Here is a tiny trained network, its code and every weight. The questions are about switching its units off for an input and a target symbol, where a switched-off unit gives its printed mean instead of its output.

import numpy as np


def w(rows, s, z=0):
    codes = np.array(rows[::2]) - 128.0
    scale = np.full(codes.shape[1], s)
    scale[-1] = z or s
    return codes * scale


def norm(h):
    return h / np.sqrt((h * h).mean(-1, keepdims=True) + 1e-5)


def f(y):
    return y / 2 * (1 + np.tanh(0.7978845608 * (y + 0.044715 * y**3)))


def softmax(a):
    e = np.exp(a - a.max(-1, keepdims=True))
    return e / e.sum(-1, keepdims=True)


def log_softmax(a):
    a = a - a.max(-1, keepdims=True)
    return a - np.log(np.exp(a).sum(-1, keepdims=True))


def net(x, mask):
    ids = ['ΔΛΠΣβζητ'.index(c) for c in x.split()]
    T = len(ids)
    res = E[ids] + P[:T]
    u = 0
    for l in range(3):
        q, k, v = (norm(res) @ M[l].T for M in (Q, K, V))
        z = softmax(np.where(np.tri(T) > 0, q @ k.T / 3**0.5, -1e9)) @ v
        res = res + np.where(mask[u], z, O[l][:, -1]) @ O[l][:, :-1]
        u += 1
        y = f(norm(res) @ A[l][:, :-1].T + A[l][:, -1])
        res = res + np.where(mask[u : u + 12], y, B[l][:, -1]) @ B[l][:, :-1]
        u += 12
    return log_softmax(norm(res)[-1] @ U[:, :-1].T + U[:, -1])


Q, K, V, O, A, B = {}, {}, {}, {}, {}, {}
E = w([
[121,115,104,21,134],'Δ',
[85,48,191,118,127],'Λ',
[157,163,53,116,186],'Π',
[90,126,101,33,181],'Σ',
[150,41,58,129,146],'β',
[65,189,159,238,95],'ζ',
[187,114,174,127,210],'η',
[93,117,99,4,179],'τ',
],0.0024)
P = w([
[154,116,134,5,155],'0',
[143,109,116,46,175],'1',
[121,123,125,79,172],'2',
[84,114,94,97,192],'3',
[113,95,108,140,192],'4',
[93,104,86,168,174],'5',
[81,111,116,192,188],'6',
[54,114,104,204,185],'7',
],0.0014)
Q[0] = w([
[178,158,175,157,7],'L0H1',
[80,101,93,89,213],'L0H1',
[192,169,177,178,14],'L0H1',
],0.011)
K[0] = w([
[140,114,130,5,134],'L0H1',
[119,134,131,217,129],'L0H1',
[138,123,125,34,128],'L0H1',
],0.011)
V[0] = w([
[193,9,111,142,147],'L0H1',
[90,69,254,86,66],'L0H1',
[195,180,242,133,199],'L0H1',
],0.0025)
O[0] = w([
[104,33,102,121,212,186],'L0H1',
[101,51,251,165,82,1],'L0H1',
[208,179,202,202,177,114],'L0H1',
],0.0028,0.0023)
A[0] = w([
[170,212,72,172,108,72],'L0N1',
[124,71,246,184,84,219],'L0N2',
[125,130,126,128,132,120],'L0N3',
[47,91,121,145,68,200],'L0N4',
[187,142,160,253,113,8],'L0N5',
[175,150,115,248,144,61],'L0N6',
[128,128,128,128,128,128],'L0N7',
[128,128,128,128,128,128],'L0N8',
[242,85,184,135,107,186],'L0N9',
[128,128,129,127,129,127],'L0N10',
[128,128,128,128,127,129],'L0N11',
[132,127,121,127,85,158],'L0N12',
],0.0028,0.0017)
B[0] = w([
[90,73,236,51,115,118],'L0N1',
[155,212,50,3,140,89],'L0N2',
[128,129,130,129,126,129],'L0N3',
[178,141,129,43,186,146],'L0N4',
[18,115,150,123,44,8],'L0N5',
[61,97,159,56,44,60],'L0N6',
[128,128,128,128,128,128],'L0N7',
[128,128,128,128,128,128],'L0N8',
[100,189,12,124,172,92],'L0N9',
[128,128,127,129,127,128],'L0N10',
[128,128,128,128,128,128],'L0N11',
[117,131,130,116,161,110],'L0N12',
],0.002,0.0011)
Q[1] = w([
[165,85,107,122,253],'L1H1',
[103,153,147,134,40],'L1H1',
[99,159,146,134,28],'L1H1',
],0.0045)
K[1] = w([
[20,188,157,228,2],'L1H1',
[199,99,117,78,184],'L1H1',
[229,80,108,36,238],'L1H1',
],0.0044)
V[1] = w([
[250,152,137,86,133],'L1H1',
[101,120,144,87,98],'L1H1',
[201,79,121,71,180],'L1H1',
],0.0025)
O[1] = w([
[171,3,98,149,201,180],'L1H1',
[160,157,117,194,159,109],'L1H1',
[198,97,183,117,218,254],'L1H1',
],0.0019,0.0025)
A[1] = w([
[128,128,128,128,128,127],'L1N1',
[36,71,175,206,54,101],'L1N2',
[131,130,128,127,123,130],'L1N3',
[128,128,128,128,128,128],'L1N4',
[111,6,216,112,135,4],'L1N5',
[70,135,137,119,174,128],'L1N6',
[135,129,129,127,120,129],'L1N7',
[132,154,140,140,5,136],'L1N8',
[178,145,106,171,118,101],'L1N9',
[167,128,132,127,82,118],'L1N10',
[192,169,225,138,43,111],'L1N11',
[188,70,169,160,145,49],'L1N12',
],0.0034,0.0019)
B[1] = w([
[128,128,128,128,128,127],'L1N1',
[145,148,62,5,166,23],'L1N2',
[127,126,127,126,129,121],'L1N3',
[128,128,128,128,128,128],'L1N4',
[110,94,178,132,83,88],'L1N5',
[173,168,163,144,110,204],'L1N6',
[124,126,123,126,128,116],'L1N7',
[69,61,55,115,227,2],'L1N8',
[85,126,148,74,126,97],'L1N9',
[106,121,103,118,134,57],'L1N10',
[95,90,28,117,176,2],'L1N11',
[124,145,142,147,161,91],'L1N12',
],0.0028,0.0012)
Q[2] = w([
[198,47,128,219,152],'L2H1',
[192,72,208,131,65],'L2H1',
[118,129,237,187,1],'L2H1',
],0.0046)
K[2] = w([
[137,178,191,109,236],'L2H1',
[182,142,204,40,142],'L2H1',
[130,153,217,43,3],'L2H1',
],0.0052)
V[2] = w([
[246,85,109,115,113],'L2H1',
[156,111,180,4,69],'L2H1',
[178,213,182,123,174],'L2H1',
],0.0034)
O[2] = w([
[118,166,140,215,35,254],'L2H1',
[75,134,66,254,138,117],'L2H1',
[29,163,128,71,131,222],'L2H1',
],0.0039,0.0026)
A[2] = w([
[123,115,113,188,19,33],'L2N1',
[140,135,118,127,121,146],'L2N2',
[114,107,130,109,178,200],'L2N3',
[201,171,72,118,129,68],'L2N4',
[189,113,197,139,140,4],'L2N5',
[186,129,84,189,155,75],'L2N6',
[128,128,128,128,128,125],'L2N7',
[84,44,213,165,91,69],'L2N8',
[115,3,72,109,156,38],'L2N9',
[147,168,152,171,55,215],'L2N10',
[122,164,177,109,116,253],'L2N11',
[85,123,81,91,50,120],'L2N12',
],0.0056,0.0013)
B[2] = w([
[127,173,113,116,83,84],'L2N1',
[134,132,118,122,135,139],'L2N2',
[162,121,110,125,80,208],'L2N3',
[131,134,73,41,160,250],'L2N4',
[85,145,162,181,173,111],'L2N5',
[111,154,145,62,122,195],'L2N6',
[128,128,128,128,128,127],'L2N7',
[49,106,160,2,120,164],'L2N8',
[220,103,160,160,72,179],'L2N9',
[188,99,103,124,76,109],'L2N10',
[186,119,142,124,96,174],'L2N11',
[164,220,178,127,152,111],'L2N12',
],0.0041,0.0022)
U = w([
[228,40,118,155,85,185],'Δ',
[83,128,93,209,133,142],'Λ',
[56,82,218,63,96,234],'Π',
[85,133,107,192,142,86],'Σ',
[72,145,72,152,6,98],'β',
[140,152,55,41,193,169],'ζ',
[152,182,198,113,100,3],'η',
[149,129,219,182,254,85],'τ',
],0.0099,0.003)

Each question gives the input, a string of symbols that net reads in full, and the target symbol t.
The units are the heads (3 rows each of Q, K, V and O) and the neurons (one row each of A and B). Each row of codes is followed by its name. A weight is (code - 128) times the scale printed after its matrix; where a second scale follows, it is the last column's (O, A, B and U).
mask holds one flag per unit, layer by layer, with each layer's heads first. A switched-off unit (its flag False) gives its mean, the last column of its rows in O or B, instead of its output. The means were averaged over made-up inputs and are rounded, as every weight is.
A unit's drop is (log p(t) with every unit on - log p(t) with that unit switched off) / (log p(t) with every unit on - log p(t) with every unit switched off).
The circuit of an input: a set's keep is (log p(t) with only the set's units on - log p(t) with every unit switched off) / (log p(t) with every unit on - log p(t) with every unit switched off). Starting from the 12 units with the biggest drops (on a tie, the unit counted first), units are removed one at a time, each time the one whose removal leaves the highest keep (on an exact tie, the one counted first), for as long as the keep stays at least 0.8.
units of the circuit, in order: the units of the circuit, biggest drop first
most important unit: the unit with the biggest drop
top k neurons: the k neurons with the biggest drops, biggest first
k most important neurons of layer l: the k neurons of layer l with the biggest drops, biggest first
drop when u is switched off: that unit's drop, to one decimal
input ζ β τ Σ ζ β ζ, target ζ: top 3 neurons => (L1N2, L1N8, L2N9)
input Λ Δ Σ η τ, target τ: units of the circuit, in order => (L0H1, L2N4)
input Π τ β β Δ Δ, target Δ: units of the circuit, in order => (L0H1, L2N9)
input ζ Π Π Π β, target η: units of the circuit, in order => (L2N12, L0H1, L2H1)
input η Π Λ Δ η η η ζ, target Π: top 2 neurons => (L0N6, L0N5)
input Δ ζ Δ Δ Λ Δ η Π, target β: units of the circuit, in order => (L0H1, L2N10, L2H1, L0N6)
input Δ Δ Λ η β Π ζ Λ, target η: top neuron => (L2N12)
input η Π ζ, target Π: top 4 neurons => (L0N6, L0N5, L0N1, L2N9)
input Δ Δ Δ Δ Δ, target β: units of the circuit, in order => (L2H1, L0H1, L2N1)
input Π Π Π η τ, target τ: units of the circuit, in order => (L0H1, L2N4, L2N8)
input Π Π ζ η, target η: top 3 neurons => (L2N4, L2N11, L2N8)
input Δ Σ Δ, target β: units of the circuit, in order => (L2H1, L0H1)
input Π Π Π Π ζ τ, target η: top 2 neurons => (L2N12, L2N4)
input Π Δ Π ζ Π Δ Π, target η: units of the circuit, in order => (L0H1, L0N1)
input ζ η Π Π Π, target η: units of the circuit, in order => (L0H1)
input ζ Π Λ, target ζ: 2 most important neurons of layer 1 => (L1N11, L1N8)
input Δ Δ ζ Λ, target β: top 2 neurons => (L0N2, L2N10)
input ζ Π Π Λ Δ, target η: 2 most important neurons of layer 1 => (L1N11, L1N8)
input Σ Σ Π Π β ζ, target η: 3 most important neurons of layer 2 => (L2N12, L2N4, L2N9)
input η Π Λ Λ Π Δ ζ, target η: top 4 neurons => (L1N2, L0N2, L2N11, L2N4)
input ζ Δ β β ζ Δ τ, target Δ: top 2 neurons => (L2N10, L0N2)
input ζ Λ Π Π Σ, target η: most important unit => L0H1
input β Δ Π Π β τ ζ, target Δ: top 3 neurons => (L1N2, L2N10, L2N11)
input η ζ τ Π Π η η, target η: 2 most important neurons of layer 0 => (L0N9, L0N2)
input β Λ β Π ζ, target Δ: drop when L2N11 is switched off => 0.1
input β Π ζ τ Π Π β, target η: drop when L2N3 is switched off => 0.0
input τ β τ, target Δ: drop when L0H1 is switched off => 1.0
input Π Δ η Λ τ, target Π: most important neuron of layer 1 => (L1N5)
input Λ Δ Δ, target Π: drop when L2N8 is switched off => 1.0
